Here is a tiny trained network, its code and every weight. The questions are about switching its units off for an input and a class, where a switched-off unit gives its printed mean instead of its output.

import numpy as np


def w(rows, s, z=0):
    codes = np.array(rows[::2]) - 128.0
    scale = np.full(codes.shape[1], s)
    scale[-1] = z or s
    return codes * scale


def norm(h):
    return h / np.sqrt((h * h).mean(-1, keepdims=True) + 1e-5)


def f(y):
    return np.maximum(y, 0)


def log_softmax(a):
    a = a - a.max(-1, keepdims=True)
    return a - np.log(np.exp(a).sum(-1, keepdims=True))


def net(x, mask):
    res = np.array(x, float).reshape(1, 7) / 4 @ E
    u = 0
    for l in range(3):
        y = f(norm(res) @ A[l][:, :-1].T + A[l][:, -1])
        res = res + np.where(mask[u : u + 4], y, B[l][:, -1]) @ B[l][:, :-1]
        u += 4
    return log_softmax(norm(res)[-1] @ U[:, :-1].T + U[:, -1])


A, B = {}, {}
E = w([
[91,76,98],'x0',
[29,168,137],'x1',
[65,190,48],'x2',
[233,42,26],'x3',
[186,255,64],'x4',
[82,146,83],'x5',
[180,154,224],'x6',
],0.0052)
A[0] = w([
[68,136,125,45],'L0N0',
[110,166,120,1],'L0N1',
[255,171,122,170],'L0N2',
[222,156,167,49],'L0N3',
],0.0079,0.0036)
B[0] = w([
[58,254,213,145],'L0N0',
[75,187,214,130],'L0N1',
[224,177,198,253],'L0N2',
[116,228,116,178],'L0N3',
],0.007,0.0044)
A[1] = w([
[101,128,153,250],'L1N0',
[175,193,161,114],'L1N1',
[6,186,100,137],'L1N2',
[154,192,123,72],'L1N3',
],0.016,0.0021)
B[1] = w([
[136,77,2,184],'L1N0',
[180,110,170,254],'L1N1',
[104,131,112,253],'L1N2',
[182,138,142,213],'L1N3',
],0.0084,0.0071)
A[2] = w([
[40,56,78,83],'L2N0',
[126,50,44,70],'L2N1',
[2,92,154,3],'L2N2',
[225,180,145,131],'L2N3',
],0.0057,0.004)
B[2] = w([
[167,150,125,198],'L2N0',
[163,175,88,178],'L2N1',
[91,155,136,151],'L2N2',
[247,184,111,255],'L2N3',
],0.011,0.0037)
U = w([
[83,69,98,2],'0',
[116,89,76,78],'1',
[100,98,101,2],'2',
[163,139,64,254],'3',
[204,219,155,110],'4',
[1,185,54,232],'5',
],0.0096,0.004)

Each question gives the input, the list of numbers given to net, and the class t.
The units are the neurons (one row each of A and B). Each row of codes is followed by its name. A weight is (code - 128) times the scale printed after its matrix; where a second scale follows, it is the last column's (A, B and U).
mask holds one flag per neuron, layer by layer. A switched-off neuron (its flag False) gives its mean, the last column of its row in B, instead of its output. The means were averaged over made-up inputs and are rounded, as every weight is.
A unit's drop is (log p(t) with every unit on - log p(t) with that unit switched off) / (log p(t) with every unit on - log p(t) with every unit switched off).
most important unit: the unit with the biggest drop
k most important neurons: the k neurons with the biggest drops, biggest first
top k neurons in layer l: the k neurons of layer l with the biggest drops, biggest first
drop of u: that unit's drop, to one decimal
input [-5,8,-2,0,-3,2,5], class 5: 2 most important neurons : (L0N2; L2N3)
input [-4,0,-2,-5,1,1,-3], class 5: 2 most important neurons : (L0N2; L1N2)
input [8,5,-7,0,1,-7,0], class 0: 2 most important neurons : (L2N3; L0N3)
input [-8,6,-4,-4,-5,-2,2], class 2: 3 most important neurons : (L0N2; L2N3; L1N0)
input [1,0,-3,-7,-1,-8,-1], class 0: most important unit : L0N2
input [1,5,3,3,-6,-6,-3], class 5: top 2 neurons in layer 1 : (L1N1; L1N3)
input [1,5,2,1,-3,-3,1], class 5: top 2 neurons in layer 0 : (L0N2; L0N0)
input [5,4,7,-6,2,-1,7], class 5: drop of L0N2 : 0.3
input [-1,2,-4,-7,-6,-8,-7], class 5: drop of L1N1 : 0.2
input [-8,8,-7,-7,1,8,2], class 5: drop of L1N2 : 0.2
